Here is a tiny trained network, its code and every weight. The questions are about switching its units off for an input and a target symbol, where a switched-off unit gives its printed mean instead of its output.

import numpy as np


def w(rows, s, z=0):
    codes = np.array(rows[::2]) - 128.0
    scale = np.full(codes.shape[1], s)
    scale[-1] = z or s
    return codes * scale


def softmax(a):
    e = np.exp(a - a.max(-1, keepdims=True))
    return e / e.sum(-1, keepdims=True)


def log_softmax(a):
    a = a - a.max(-1, keepdims=True)
    return a - np.log(np.exp(a).sum(-1, keepdims=True))


def net(x, mask):
    ids = ['βγδεζηθψ'.index(c) for c in x.split()]
    T = len(ids)
    res = E[ids] + P[:T]
    u = 0
    for l in range(3):
        r = res
        for j in range(2):
            rows = slice(2 * j, 2 * j + 2)
            q, k, v = (r @ M[l][rows].T for M in (Q, K, V))
            z = softmax(np.where(np.tri(T) > 0, q @ k.T / 2**0.5, -1e9)) @ v
            o = O[l][rows]
            res = res + np.where(mask[u + j], z, o[:, -1]) @ o[:, :-1]
        u += 2
    return log_softmax(res[-1] @ U[:, :-1].T + U[:, -1])


Q, K, V, O = {}, {}, {}, {}
E = w([
[166,201,190,143,137,124,109,137,76,138,120,203],'β',
[121,116,165,124,122,38,128,96,92,124,6,148],'γ',
[60,126,165,150,126,124,83,51,100,121,158,160],'δ',
[107,177,125,37,80,122,127,135,125,127,153,86],'ε',
[166,155,129,164,96,128,164,51,145,115,81,120],'ζ',
[67,141,132,143,163,201,150,138,130,125,57,150],'η',
[134,140,65,147,161,94,168,96,72,203,126,138],'θ',
[104,176,117,207,119,89,145,145,85,122,83,95],'ψ',
],0.02)
P = w([
[173,157,117,145,88,185,195,97,1,55,198,193],'0',
[104,196,124,163,232,75,188,129,159,71,162,163],'1',
[94,193,130,144,208,63,180,118,183,114,150,146],'2',
[93,196,119,157,179,71,167,112,177,144,135,137],'3',
[82,193,148,135,175,88,159,113,182,171,138,123],'4',
[94,172,138,140,151,87,140,102,167,186,108,109],'5',
[92,169,140,156,143,103,116,110,150,190,97,94],'6',
[86,169,150,141,136,118,106,101,132,207,106,80],'7',
[96,164,164,142,120,130,85,104,118,195,91,62],'8',
[104,174,175,114,114,147,78,97,110,210,96,63],'9',
[97,175,187,107,134,134,64,104,90,195,97,25],'10',
[126,170,192,96,138,140,56,109,39,181,120,18],'11',
],0.0083)
Q[0] = w([
[106,125,115,194,115,91,132,179,154,99,152,111],'0.h1',
[90,174,143,151,129,93,136,110,152,163,107,101],'0.h1',
[96,150,88,104,146,117,143,170,86,123,89,134],'0.h2',
[104,66,118,103,171,90,83,245,109,138,140,136],'0.h2',
],0.012)
K[0] = w([
[159,110,86,116,141,90,122,88,190,169,129,195],'0.h1',
[116,117,150,141,102,159,41,168,147,246,101,79],'0.h1',
[115,103,162,136,67,181,110,67,84,137,158,114],'0.h2',
[42,91,149,111,120,95,104,219,102,178,133,115],'0.h2',
],0.012)
V[0] = w([
[142,79,95,2,133,165,148,178,110,115,147,145],'0.h1',
[124,118,111,143,180,211,120,77,187,161,70,166],'0.h1',
[181,106,138,118,113,149,137,119,129,158,30,108],'0.h2',
[53,207,142,125,127,115,57,93,179,186,79,43],'0.h2',
],0.0068)
O[0] = w([
[172,218,32,144,158,128,102,41,194,191,3,193,3],'0.h1',
[237,157,123,53,237,125,58,75,70,63,165,41,231],'0.h1',
[211,158,83,61,144,70,250,187,159,80,111,143,153],'0.h2',
[60,193,59,196,187,92,147,90,112,39,173,220,169],'0.h2',
],0.006,0.004)
Q[1] = w([
[116,192,225,156,90,132,159,59,77,166,145,84],'1.h1',
[152,114,49,131,125,74,148,95,48,226,176,139],'1.h1',
[13,177,141,74,132,135,255,8,76,90,122,110],'1.h2',
[91,38,83,117,109,138,128,144,168,110,122,104],'1.h2',
],0.0091)
K[1] = w([
[135,49,94,91,82,181,202,73,33,184,131,199],'1.h1',
[2,113,174,186,110,154,195,191,194,111,94,138],'1.h1',
[142,196,124,119,98,197,156,109,17,107,94,200],'1.h2',
[109,128,173,101,224,112,131,134,149,135,96,141],'1.h2',
],0.0085)
V[1] = w([
[95,45,142,90,102,197,69,91,101,186,98,107],'1.h1',
[44,74,123,105,67,161,137,79,193,2,88,118],'1.h1',
[106,66,242,198,121,165,66,159,129,30,91,157],'1.h2',
[138,80,153,179,27,96,129,85,152,167,126,42],'1.h2',
],0.0055)
O[1] = w([
[155,30,158,168,50,92,90,138,184,187,59,28,202],'1.h1',
[121,178,190,139,72,145,92,97,187,46,54,95,23],'1.h1',
[214,157,76,79,198,136,105,129,84,185,65,161,113],'1.h2',
[32,44,59,2,157,176,124,84,98,104,103,112,8],'1.h2',
],0.0075,0.0017)
Q[2] = w([
[153,65,83,137,119,133,11,170,214,70,154,173],'2.h1',
[185,133,149,155,169,133,187,112,128,152,151,86],'2.h1',
[139,121,151,145,121,154,129,90,38,132,118,119],'2.h2',
[135,168,95,77,66,73,88,135,113,130,170,111],'2.h2',
],0.013)
K[2] = w([
[81,166,156,108,255,51,82,159,209,135,136,85],'2.h1',
[181,187,104,175,105,132,178,55,162,111,140,150],'2.h1',
[146,103,127,51,97,182,98,136,66,55,125,110],'2.h2',
[85,80,120,198,91,183,155,145,192,162,85,228],'2.h2',
],0.0088)
V[2] = w([
[115,66,68,160,195,78,111,107,82,139,98,69],'2.h1',
[161,92,142,43,94,31,85,161,94,138,134,164],'2.h1',
[55,125,98,118,147,232,187,253,110,117,136,194],'2.h2',
[197,138,143,21,83,133,139,148,105,86,208,47],'2.h2',
],0.0061)
O[2] = w([
[84,171,193,123,172,139,217,178,157,118,87,106,1],'2.h1',
[138,146,48,176,134,64,160,102,87,62,149,114,13],'2.h1',
[152,156,120,166,185,237,76,121,195,168,115,6,102],'2.h2',
[112,200,52,113,3,100,78,210,238,135,103,129,136],'2.h2',
],0.008,0.0034)
U = w([
[121,185,106,124,117,126,225,69,98,2,167,147,108],'β',
[125,148,154,127,180,210,113,87,120,116,75,63,163],'γ',
[62,204,100,67,72,103,99,130,168,156,134,100,141],'δ',
[71,107,165,185,100,141,203,182,102,112,157,43,89],'ε',
[157,59,40,135,167,100,148,107,95,220,187,141,92],'ζ',
[63,71,130,169,112,159,52,32,123,81,192,150,191],'η',
[105,63,174,73,138,86,160,103,66,125,56,131,2],'θ',
[177,200,232,162,129,136,118,152,117,178,164,169,177],'ψ',
],0.0058,0.0031)

Each question gives the input, a string of symbols that net reads in full, and the target symbol t.
The units are the heads (2 rows each of Q, K, V and O). Each row of codes is followed by its name. A weight is (code - 128) times the scale printed after its matrix; where a second scale follows, it is the last column's (O and U).
mask holds one flag per head, layer by layer. A switched-off head (its flag False) gives its mean, the last column of its rows in O, instead of its output. The means were averaged over made-up inputs and are rounded, as every weight is.
A unit's drop is (log p(t) with every unit on - log p(t) with that unit switched off) / (log p(t) with every unit on - log p(t) with every unit switched off).
The circuit of an input: a set's keep is (log p(t) with only the set's units on - log p(t) with every unit switched off) / (log p(t) with every unit on - log p(t) with every unit switched off). Starting from all 6 units, units are removed one at a time, each time the one whose removal leaves the highest keep (on an exact tie, the one counted first), for as long as the keep stays at least 0.8.
circuit, biggest first: the units of the circuit, biggest drop first
most important unit: the unit with the biggest drop
which heads matter: for each layer, one digit per head in row order, 1 if its drop is at least 0.15 and else 0, layers parted by /
input ε γ η θ η δ η ζ, target η: most important unit => 0.h1
input ζ θ η ζ η θ, target δ: circuit, biggest first => (2.h2; 0.h2; 0.h1; 1.h2)
input ε ε β, target η: which heads matter => 10 / 01 / 10
input γ η η η ε, target β: which heads matter => 10 / 00 / 10
input δ ε δ ψ ε θ ψ θ ζ ζ ζ, target β: which heads matter => 01 / 00 / 11
input β η γ ε γ ψ ζ ζ, target β: which heads matter => 01 / 00 / 10
input ψ β η ζ η η ζ ε ψ η, target β: which heads matter => 11 / 10 / 00
input ε β η γ, target η: circuit, biggest first => (0.h1; 2.h1; 1.h2)
input ζ ε γ ψ γ, target δ: circuit, biggest first => (2.h2; 0.h2)
input δ ε ε η γ ψ β η η ε, target γ: which heads matter => 00 / 01 / 00
input ψ η γ η ε β η θ, target γ: circuit, biggest first => (2.h2; 1.h1)
input ψ η ε η η ε η β ζ η ε ψ, target γ: which heads matter => 10 / 01 / 01
input δ η ε ψ ε δ η, target θ: which heads matter => 11 / 11 / 01
input ζ θ γ ψ, target δ: most important unit => 2.h2
input δ γ γ η ψ, target θ: which heads matter => 01 / 11 / 01
input ε δ δ η γ θ θ η ε, target η: which heads matter => 00 / 00 / 01
input ζ θ γ, target δ: circuit, biggest first => (2.h2; 0.h2; 1.h2; 0.h1)
input γ η η ε θ η η ψ η β, target β: circuit, biggest first => (2.h1; 0.h2)
input β ψ θ ε η ε ε, target ζ: circuit, biggest first => (1.h1; 2.h1; 0.h2)
input ψ ψ ψ η, target γ: circuit, biggest first => (2.h2; 0.h1; 1.h2)
input β η δ ψ η η, target ζ: most important unit => 1.h1
input ζ β ε β ε η ε ε ζ ε η, target δ: which heads matter => 01 / 00 / 01
input η θ θ η, target ψ: which heads matter => 10 / 01 / 10
input β γ η η ψ θ ζ ψ δ η γ, target ζ: which heads matter => 00 / 10 / 10
input θ η η ζ β ε η, target ε: circuit, biggest first => (2.h1; 1.h1; 0.h2)
input δ η η γ η γ δ β δ, target θ: circuit, biggest first => (0.h2; 1.h1; 2.h2; 1.h2)
input ψ ε η β η ζ δ η ε ζ ψ, target γ: which heads matter => 10 / 11 / 01
